Each row has a hidden value. The values are split into ranges, and the group after each row names the range that its value falls in. Each part has its own value, ranges and names.
[   0  -52  167  -24 -108  -84   91   -6  -68 -184  -28 -136 -151   23
  -51   60  143    8   66 -203 -147  -29  -32    4   26    4   52 -116
  -18  -49 -236   80  125  115    0   63  192 -151  -17   71  -65  176
  -42  116  -18  -82  -48  193] -> neta
[ -91  468   49  -98  -97  -69 -155 -149 -109    3 -160  -26 -123 -313
 -257 -238  103 -338  138   15  -76  148  -48 -137 -186 -235 -219   30
 -330 -104 -235 -304  135 -158  394  283 -130 -289  146 -181   20  124
  -49 -175  213 -169 -339 -202] -> kufi
[ -83  105  298 -635  133  -93 -114 -113   17   10  -84 -178   50  -70
  130 -176    8  322  326  -25 -165   29   87  -36 -207 -238   90   91
  -92  148 -139  -51 -346   -7 -194  155 -140 -151   17  325  -41 -115
   15  251  -91   29  337  201] -> Tamon
[ -53  187  101   72  -93 -136   98 -137 -116 -167  -27  -95  -62  -86
   22   19  167  -58   45 -190 -124  -85   45  -96  -36  -74   15  -63
  -85  -58 -345 -104   60   64  113  169  101 -170    5  -21  -94  226
 -117   11  -69  -55 -144  113] -> fofuf
[-135   -1  -97   61  157 -263  -45  -60    6    6  274 -238   63  -54
  279  136 -304 -170 -277   25 -409   27   87   48  205   50 -307   85
  -74  316  -69  108  127  -68   94 -117   79  138   -3  -23   23  143
 -103  -91  -21  136 -640   63] -> kufi
[ -60   24  124 -255  182    2 -282 -298  140   37  -31  -25  -86  111
   43 -112    0  191  164 -132   13   95   60  -96 -281 -125  -22   48
 -198   94  -90  -97  -68 -112 -143  -28  -73  -92   69  221  118   39
   32   74 -101 -106   69  134] -> lotu
[  45 -184 -165   93 -106 -105   89  129   36 -368  172 -213   84   20
  116   12   95  -56   89  -24  259   78 -108    8  -65   39  101 -386
   31 -148  -23  239   93   40  -47  133  -22 -180  -33  -93  -99  131
  -20  205 -160 -132   28  171] -> Gegol
[-146  301  -47   -8  -68  -57  111   22 -215 -188 -131   -2  -25   -6
 -139 -148  157 -124  -13 -116 -187    8  -78   40  -62 -173   12 -154
 -109  -99 -255 -162   99   27  151  146  -98 -189  -67 -237 -202  159
 -244 -115  175  -53 -130 -167] -> fofuf
[-116 -115  160 -125   26   41    4 -140   -1   46  -84   -4  -96  129
  -39    4   54   34   92 -257   -3   -4  104  -25  -85   31  -55  187
 -145   40 -102  -37   56  158    7   38  168   -9   45  152   66  268
   45  127  -46  -56  -35  188] -> neta
[-126 -249    3   87 -220  -33   14   61  158   70  101 -273  199 -238
    5   80  -80  117  264 -112 -232  -22  258  -83    7   84 -229  226
  305   -2 -103   37 -142  175  -50  368 -105 -248 -133  251  -95  222
   10   25 -276 -318  245   62] -> Pom
[-109   -9 -354  195  430 -232 -354 -323  170   79  396 -211  109   -6
  383  -38 -464 -176 -386  117 -145  233  165   19  -60  -41 -584   13
  -55  315    0  -26  232 -279  170 -317 -172  190  -39 -113  146   98
  -92 -309  -93  -71 -705  -99] -> neta
[-146  114   31  -84  -33 -151  178  130 -194 -214 -100  -64   10   67
   -9  -83  172  -78 -162  -51  176   53  -79  285   15    0  237 -186
 -109  102 -117  -52  164   52   57    6   22  -29  -20 -187 -174   69
 -122   97   78   76   91   -5] -> kufi
[-133 -156  -72  -90  -90  -27  -31  -11    2 -107 -169  -15   44  168
   54   37   81   10  -45 -125  -12  -40  -30  197  -45   66   67  -28
  -65  100  -90    7   90  176   16  134   59   29   32  -52  -70  206
  -66   89  -14  -47   38  107] -> vonez
[-149   -6  140 -196  107  -53  -53 -151  -79  -41  -74 -103   11  158
   74  -67   32  152   54 -155 -114  -13   79   97 -117  -68   15   38
  -10  147 -158  -51  -50  116   -8   43   10    7  -42  110  -68  149
  -87  107  -20   -6  102  119] -> vonez
[-166  117  -86  -93 -111   54  106   51 -152 -118 -170   48  -24   75
 -139  -65  153  -93   41 -207 -216  -58  -16   -4  -36 -122  -57   10
  -77 -103 -258 -122   72  158   40  150   35 -139  -27 -130  -92  228
 -200  -25  125  -95 -117  -38] -> Pom
[  11 -113  147 -140  106 -134   43  -60   23 -123    5 -195 -110   27
  229  -52   51  136   55 -188   -4   23   64   70  -77   31   10 -100
  101    3 -179    7   19   71  -15   -8   66 -104  -20  121  -98  152
  -71   97 -138 -133   97  186] -> Tamon
[ -87   51 -127 -163   34   46   50   99  -50  -44 -191  -58 -132 -183
  -98 -245  -10 -196  103 -148 -301   98    9  -32  -26 -167 -346  -49
 -129 -255 -138  -47   24  -16  286  173 -244 -258  -12 -196 -201  208
 -230 -196  175 -317 -218 -248] -> neta
[ -84  -66   38  -53 -150  -66  108   17  -64 -140 -102  -60  -32    3
  103   97  162   10    2 -182 -133 -155   25   29   63   31   76   39
  -23   38 -272    9   28  193  -43  183  193  -64   21   69  -65  225
 -131  107  -84  -31  -25  203] -> vonez
[-172   61   49 -576  274   83 -324 -172   42   42 -121  -22   38  310
   40 -301  -66  353  255  -30  -77  163  -25   64 -367 -296  104  -90
  -52  105   91 -108 -211  -96 -260  -51 -233  -56  -60  220   22 -112
 -117   77  125  -27  291  -73] -> kufi
[ -73    0  120 -157 -157  142   78 -191  -17   38  -52  231  101  244
  -68 -189   66  123  266    6  273   85 -241  -76 -438  -57  200  202
 -195 -107  216 -191  119  357  -78  323  138   29 -144  129  109  284
  267   69  166  285  -48   91] -> Tamon
[   6   40   -4  133 -283  137  238  -97  -93 -186   44  339  203   40
 -117 -228  145  159  116  228  243   15 -423 -150 -375 -211  334   85
 -377 -153  170    2   93  294 -183  461 -122  -25 -407   48  -99  158
  163  -71  150  400   21  -15] -> Pom
[ -94  104  112  -71   85  -13 -275 -369   -1  -45   22  -27   -5   42
    7  -70   68  165  115  -52    0    1   79 -158 -230 -235   44   32
 -244  133 -194  -46  -83  -90  -99   62  -59  -76  -20  229   87   32
  -49   41 -101  -50   58  122] -> fofuf
[ -36  -92  -46 -225  -83  -66  -98  -85  113 -100 -239   70   -2  111
  251   78  142  227  -75  -95  -97 -168  -53  119  -78   -9  218  -21
  -33  175 -227  -64  -22   64 -274  123  119   48   30  189  -12   60
 -166   86 -147   19  178  218] -> vonez
[-220  106   86 -115  -76  -51   92  -48 -222  -33 -258   69   17   -6
  -77    9  174  -25 -202  -77   -8 -124   85  157   95 -136  164   94
 -258  238 -228  -49   53   51   23   69  130  127  -36   77  -63   79
 -199   86   47  128  108   45] -> kufi
[ -84  213  -85   46  -90 -125  -17   61  -64 -266  203 -127  271   19
 -183 -117   79 -290  128  157  521  247 -165   -6 -277   15   53 -169
 -253   49   76   23  129  -47  152  244 -171 -126  110 -282   31  125
  214  327  -46   79  -60  125] -> Gegol
[-191   45 -392   24  359 -298 -415 -229   93  122  290 -240  106  -31
  435  -54 -459 -255 -506  236 -144  257  125  249   29  -44 -495    7
   -7  441   11 -134  329 -248  221 -347  -69  242   26 -191  177  -16
 -136 -383   79  -25 -744 -205] -> Tamon
[  -6 -170 -213 -107  218 -117  -10  188  188  -83   15  -51 -138  283
  341  -55 -133   38 -246 -126  -85  144 -162  293  -25  224  -28 -227
  216   77   84  -40  252  -83 -165 -256   32   46    0  -83  -67  147
 -231 -108   32  -69 -186  -55] -> lotu
[-120  192  147 -130  -70  -29  -72 -195 -114   46 -279   59  -83   81
 -197  -64  136 -114  -20 -129   77   36    6   86 -156  -74    3   41
 -149   96 -160 -226  216   26  197   93  205   63   73   49   86  202
  -27   76  125   16  -41   45] -> Gegol
[-118   14   84  -51   71    2 -123  -65   61   66  -86   -8  -78   69
 -119 -135   22   -4   12 -113  133  164   27   99 -177   48  -54   80
  -78  101   -9 -147  133  -65   41    3  -72  -69   27   49   21  153
   -7   -5    5 -150  105  -48] -> lotu
[ -78  316   59 -187  -87  -53  127   32  -48   32 -236   38 -154 -228
 -102 -107  112 -267   94 -199 -214   -7    5 -120  -40  -46 -203  159
 -220 -129 -266 -273   65   -9  236  257   35 -205  173 -111  -40  275
 -109  -52   87  -92 -318  -37] -> lotu
[  -3  -33 -155  -38  -12 -116 -139  109   66 -186   74 -119  248   44
   89 -147  -22 -227   41  246  588  234 -194  143 -284  130   19 -175
  -77  152  226  101  118  -90  184  268 -154   60  123 -124   24  171
   83  314  -78   23   63  124] -> Tamon
[-101    5  -95   -4    2   -7 -171  -33   20  -73    4   32  182   97
  -12 -101   35 -193    2  119  475  126  -88   47 -259   80  -17   89
 -243  217   94    7   92  -29  127  227  -81  102  137  -50  108  231
   60  249  -73   36    8  145] -> Pom
[ -53 -111 -201  154 -244  146  263 -148  -25 -124  165  249  338  -13
   -3 -258  -44  144  166  267  263   94 -318 -174 -366 -276  194   22
 -359 -294  369   57   59  339 -114  459 -228  -25 -499  -17 -116  154
  231 -193  151  356 -126 -157] -> lotu
[ -85 -192   35 -107  -33   43 -203 -105  127   89 -299  116 -100  147
    2   17   42   50  -96 -123  -27  -23  -24  175  -95  116  -10  169
 -128  219  -50  -57  133   46    3   93   87  117   80  154   46  221
  -69   16  -15  -95   88   94] -> Pom
[-177   -6 -176 -114 -264  249  225  -57 -132    8 -320  515  244  261
 -114 -221  172  126  -56  121  387  -45 -289   96 -331 -209  384  144
 -302  -54  232 -190  157  342 -189  338   78  251 -320   64    4  187
   -3  -34  255  418  167 -119] -> neta
[ -92  -21  -29  -66 -185 -168  133  144  -60 -281   56 -199  132   71
   54   59   99  -88  102  -56   57   26 -116  134  -13   96  189 -224
  -32  -15  -41   84   65  175   32  219   49 -152   60 -185 -137  161
   44  222  -29   42  -52  159] -> fofuf
[ -77   53   37 -117   50  -27  127  127  -22  -91 -130   68 -108  168
   33  -89  115    5  -73 -205  -52   14 -102  133  -85  113   43   46
  -14   49 -149 -144  120   80  -66   12   28  -54   22  -71 -105  236
 -150   37   27  -15    4   54] -> Pom
[-230 -140 -185   26 -299  -22   36  176    3    4 -196  -70  195 -112
  -45   26   55   76  -65    1 -116  -55  101  245   99  -21   93  -10
  212   90  -66  -51   26  102  -85  259  -70  -81 -182   79 -177   56
 -240 -109  -23 -179  359 -199] -> fofuf
[-141 -118 -148  -53 -214   42   37   56  -59  -99 -215   72   29  221
 -101  136  103  -21 -104 -150 -184 -116  -59  130   68  -26   86  -84
   -4   56 -123   48  176  157 -111   76  255   90  -50   43    7  182
 -181   82   84   22  -50   77] -> neta
[-135 -102  -92  -73   -8  -39  -61  -55  -24 -115   24 -130  198  123
   73  -65   11  -77  104  -22  284   84   37   81 -191   20  -34  -43
  -41   61   29   32   26  138  135  194  -34   14   42  -63   -2  232
   43  219  -79  -54   39  137] -> Pom
[-180  -66   99 -139 -175  -56  231  337   81  140 -137  -89  121  -99
 -114   25  -49   16   73 -138 -241   14   77  170   85  234  -73  282
  205  133   18  -87  -33  133  -56  272  -40  -89  -42  115 -166  231
  -39  109  -66  -43  243  -18] -> Gegol
[-141   63  -11   53 -315   87  205 -133  -99  -56 -178  289  204   45
 -220   30  147   24    8   -5    4 -142 -137  -91 -128 -149  194  181
 -414   11  -27  -24   57  248  -76  387   67  100 -183   58  -36  219
   78   74   49  329  -32   90] -> lotu
[-163  114   88   71   29  -35  -18 -166 -145  -64  122  -65  -32   75
  -61   13   96  -57  -13 -146   72    4  117 -102  -42  -94    0   77
 -145  102 -209  -54  105   26  -24  -45  174  -40   -8   93  114  166
  -61   80  -34    2 -149  125] -> kufi
[ -65  228 -125 -306 -252   -3   50  234  -37  -28 -375  111 -101  -70
   37  -98  165 -194   68  -52 -175  -66 -203   52  -37  -20   75  -33
   29 -105 -124 -260  100   20   47  346  171 -126  149  -34  -25  211
 -313  -52  225  -33 -172 -119] -> fofuf
[ -44   48  150  -19  -65  103  241 -206  -25   -7   72  266  191  144
  -25 -297   -8  171  239   75  231  113 -298 -128 -498  -69  146  274
 -329 -134  268 -154   36  378  -21  408 -151    8 -300   16  -84  320
  330  -28  124  402  -77   30] -> Pom
[-146 -214 -156  -61    5   79  -46  -77  -27 -180 -114    1   21  225
    5  -15   82  197  -14 -199 -204  -71   33   86  -46 -161   35 -144
  -55  -27 -182  104  -15  142 -164   -3  -89  -64 -162    2 -143   95
 -208  -28  -17 -169  142   18] -> Pom
[-134  -23  -79  -30 -209  161   60 -396  -58   44   36  277  329  138
  107 -257   25  151  240  199  488   53 -193 -141 -535 -237  222  227
 -278 -149  292 -227   72  456  -30  483   52  116 -303  115  129  262
  299  -80  144  382 -104   -8] -> vonez
[-120  327   50  -99  -95  -70  157  -17  -97  -54 -143   21  -60  -47
 -154  -66  157 -176   71 -232 -103    8    7  -63  -99  -49  -71   48
 -135 -105 -278 -291  117   60  128  159   72 -185   91 -154  -37  243
  -52   16   55  -31 -204   12] -> lotu
[  -4 -135   27 -483  -54  -30 -136 -101  133  -90 -167 -108   59   80
  179   43   10  366  257  -83 -345 -117   -5  -51 -106 -221  146 -173
   46   24 -117  127 -252   23 -346  169   45  -63  -51  384  -20  -67
 -121  219 -112   -6  243  235] -> Gegol
[-175   43  -31   -1  -26  132  132 -330 -121   91    3  337  297   40
  126 -386    7  138   17  259  574   95 -152  -22 -478 -234  195  341
 -403    6  289 -250   57  330   28  371 -145  198 -356   64   10  208
  194 -164  143  419   15 -133] -> vonez
[ -27   25  -24 -267  -33 -120  -28 -109    0 -264   80 -170  167 -123
  339   -4  132  389  186   27 -125 -175   80 -173  -76 -348  287 -207
    1   28 -294  118 -361  -35 -439  185  -86 -188 -151  339  -97 -175
 -231  165 -280    9  336  223] -> fofuf
[-113  -39   -9   38 -117   76  137   -9  -53 -125  -60   96   56  202
 -194   28   99   51   50 -197 -145  -53  -68  -42  -86  -35   32   31
 -127  -36 -109   38   69  185 -113  134   35  -38 -125    5  -74  249
  -33  103    5   49   -8  108] -> neta
[-136   16 -119   23  -28  -36 -199  -75  -77 -176   29  -98  152   99
  -73 -163   36 -104   47  134  323  185 -104  128 -223 -101   83 -225
 -161   69   96   48  111  -34  157  156 -176  -53  -20 -137  -34   80
  -16   65   83  -63   48  -76] -> fofuf
[ -34  -82   90   14   96   11  -72 -144   -7 -147  148 -108  -70  119
  125  -32   68  185  160 -164  -38  -27   47 -173 -122  -92   56  -58
   -8  -14 -145  105  -81   10 -185   23   31 -139  -82  248    0  159
 -146   90 -136 -109   45  169] -> fofuf
[ -21  284  232  -61   31 -210   35  119  -84 -208  157 -136    1   78
  -50 -157   94 -181   84   71  343  242 -268  110 -231  177  186  -96
 -153  147   56  -77  166  -57  124  129  -42 -137  151 -176  -36  160
  145  261   54  167  -81  137] -> fofuf
[  22  -44  117   39    2   36  163  -62  -51 -156  107   31  -20   97
   16 -190   78  131  151  -57  144   83 -163  -92 -262  -60   98  -25
  -67 -150   23   15   75  173  -69  151  -32 -115 -223   83  -92  224
   43   25   22   64   27   73] -> Tamon
[ -29  -19 -134    9 -233 -282  -32   36   90 -265   77 -233  339 -131
  137   76    6 -263   83  187  357   96 -133  128 -126  166   90 -203
 -228  114   91  130   52   48  265  448 -119  -53  205 -270  -84  167
  240  319 -191   83 -100  238] -> fofuf
[  -9  -36   28   14 -122 -147   53   62  -19 -253  217 -239  124 -107
   11   29   72 -192  168   40  309  101  -48  -81  -70   56   34 -114
 -183   -2  -22  195   43   46   91  239   24 -156  110  -56   19  157
  171  338 -161   -4  -94  284] -> Gegol
[ -99  144  139  -80  -50  -17  212   91 -107  -67 -115   55  -84  126
 -140    4  150  -63    5 -250  -95  -42  -41   -2  -22   59   40   87
  -69   27 -188 -101  108   92  -39   68  179  -37   26   24  -35  273
  -99  166   26   77  -58  137] -> Gegol
